Below are the code and all the weights of a small trained network. Each question names an input and a class and asks about switching units off, where a switched-off unit gives its printed mean instead of its output.

import numpy as np


def w(rows, s, z=0):
    codes = np.array(rows[::2]) - 128.0
    scale = np.full(codes.shape[1], s)
    scale[-1] = z or s
    return codes * scale


def f(y):
    return np.maximum(y, 0)


def log_softmax(a):
    a = a - a.max(-1, keepdims=True)
    return a - np.log(np.exp(a).sum(-1, keepdims=True))


def net(x, mask):
    res = np.array(x, float).reshape(1, 2) / 4 @ E
    y = f(res @ A[0][:, :-1].T + A[0][:, -1])
    res = res + np.where(mask, y, B[0][:, -1]) @ B[0][:, :-1]
    return log_softmax(res[-1] @ U[:, :-1].T + U[:, -1])


A, B = {}, {}
E = w([
[175,102,192,4,105,123],'x0',
[168,76,200,214,177,60],'x1',
],0.013)
A[0] = w([
[162,73,144,62,144,119,16],'n0',
[154,104,96,127,107,111,254],'n1',
[73,172,86,187,59,101,253],'n2',
[231,137,174,105,144,155,64],'n3',
[48,138,93,199,128,206,76],'n4',
[59,179,80,130,97,172,133],'n5',
[120,197,32,95,100,153,47],'n6',
[158,111,231,213,248,40,109],'n7',
[131,151,71,214,151,158,14],'n8',
[116,167,131,145,78,118,243],'n9',
[102,242,113,98,12,209,88],'n10',
[164,117,101,142,105,147,254],'n11',
[140,141,190,102,85,175,62],'n12',
],0.013,0.0087)
B[0] = w([
[128,69,20,138,63,72,161],'n0',
[249,146,212,75,153,153,183],'n1',
[196,101,162,65,138,122,219],'n2',
[182,77,84,145,74,105,163],'n3',
[137,59,95,73,34,110,194],'n4',
[197,195,124,161,110,152,199],'n5',
[121,127,107,209,51,200,193],'n6',
[191,167,79,185,88,197,253],'n7',
[97,34,50,85,25,81,179],'n8',
[220,106,177,95,174,148,181],'n9',
[161,140,120,185,44,169,225],'n10',
[205,113,198,34,142,167,183],'n11',
[108,33,73,120,54,87,155],'n12',
],0.013,0.02)
U = w([
[156,169,79,198,86,189,84],'0',
[134,4,66,64,71,83,71],'1',
[183,141,172,69,160,162,240],'2',
[42,178,194,114,205,89,2],'3',
[76,157,168,132,191,84,2],'4',
[88,122,141,163,193,97,2],'5',
[65,174,141,117,197,83,2],'6',
],0.016,0.0087)

Each question gives the input, the list of numbers given to net, and the class t.
The units are the neurons (one row each of A and B). Each row of codes is followed by its name. A weight is (code - 128) times the scale printed after its matrix; where a second scale follows, it is the last column's (A, B and U).
mask holds one flag per neuron, in row order. A switched-off neuron (its flag False) gives its mean, the last column of its row in B, instead of its output. The means were averaged over made-up inputs and are rounded, as every weight is.
A unit's drop is (log p(t) with every unit on - log p(t) with that unit switched off) / (log p(t) with every unit on - log p(t) with every unit switched off).
The circuit of an input: a set's keep is (log p(t) with only the set's units on - log p(t) with every unit switched off) / (log p(t) with every unit on - log p(t) with every unit switched off). Starting from the 12 units with the biggest drops (on a tie, the unit counted first), units are removed one at a time, each time the one whose removal leaves the highest keep (on an exact tie, the one counted first), for as long as the keep stays at least 0.8.
circuit, biggest first: the units of the circuit, biggest drop first
top k neurons: the k neurons with the biggest drops, biggest first
drop when u is switched off: that unit's drop, to one decimal
input [-4,-3], class 1: circuit, biggest first -> n7
input [3,2], class 2: top 4 neurons -> n8, n4, n10, n6
input [4,4], class 0: top 3 neurons -> n7, n8, n4
input [-3,-3], class 2: top 2 neurons -> n7, n2
input [4,-4], class 0: top 3 neurons -> n8, n4, n2
input [-6,5], class 1: top 3 neurons -> n8, n5, n10
input [-4,0], class 1: top 2 neurons -> n8, n4
input [-2,3], class 2: top 2 neurons -> n10, n6
input [-3,1], class 2: drop when n12 is switched off -> 0.1
input [4,5], class 0: drop when n7 is switched off -> 1.0
input [7,7], class 0: drop when n7 is switched off -> 3.0
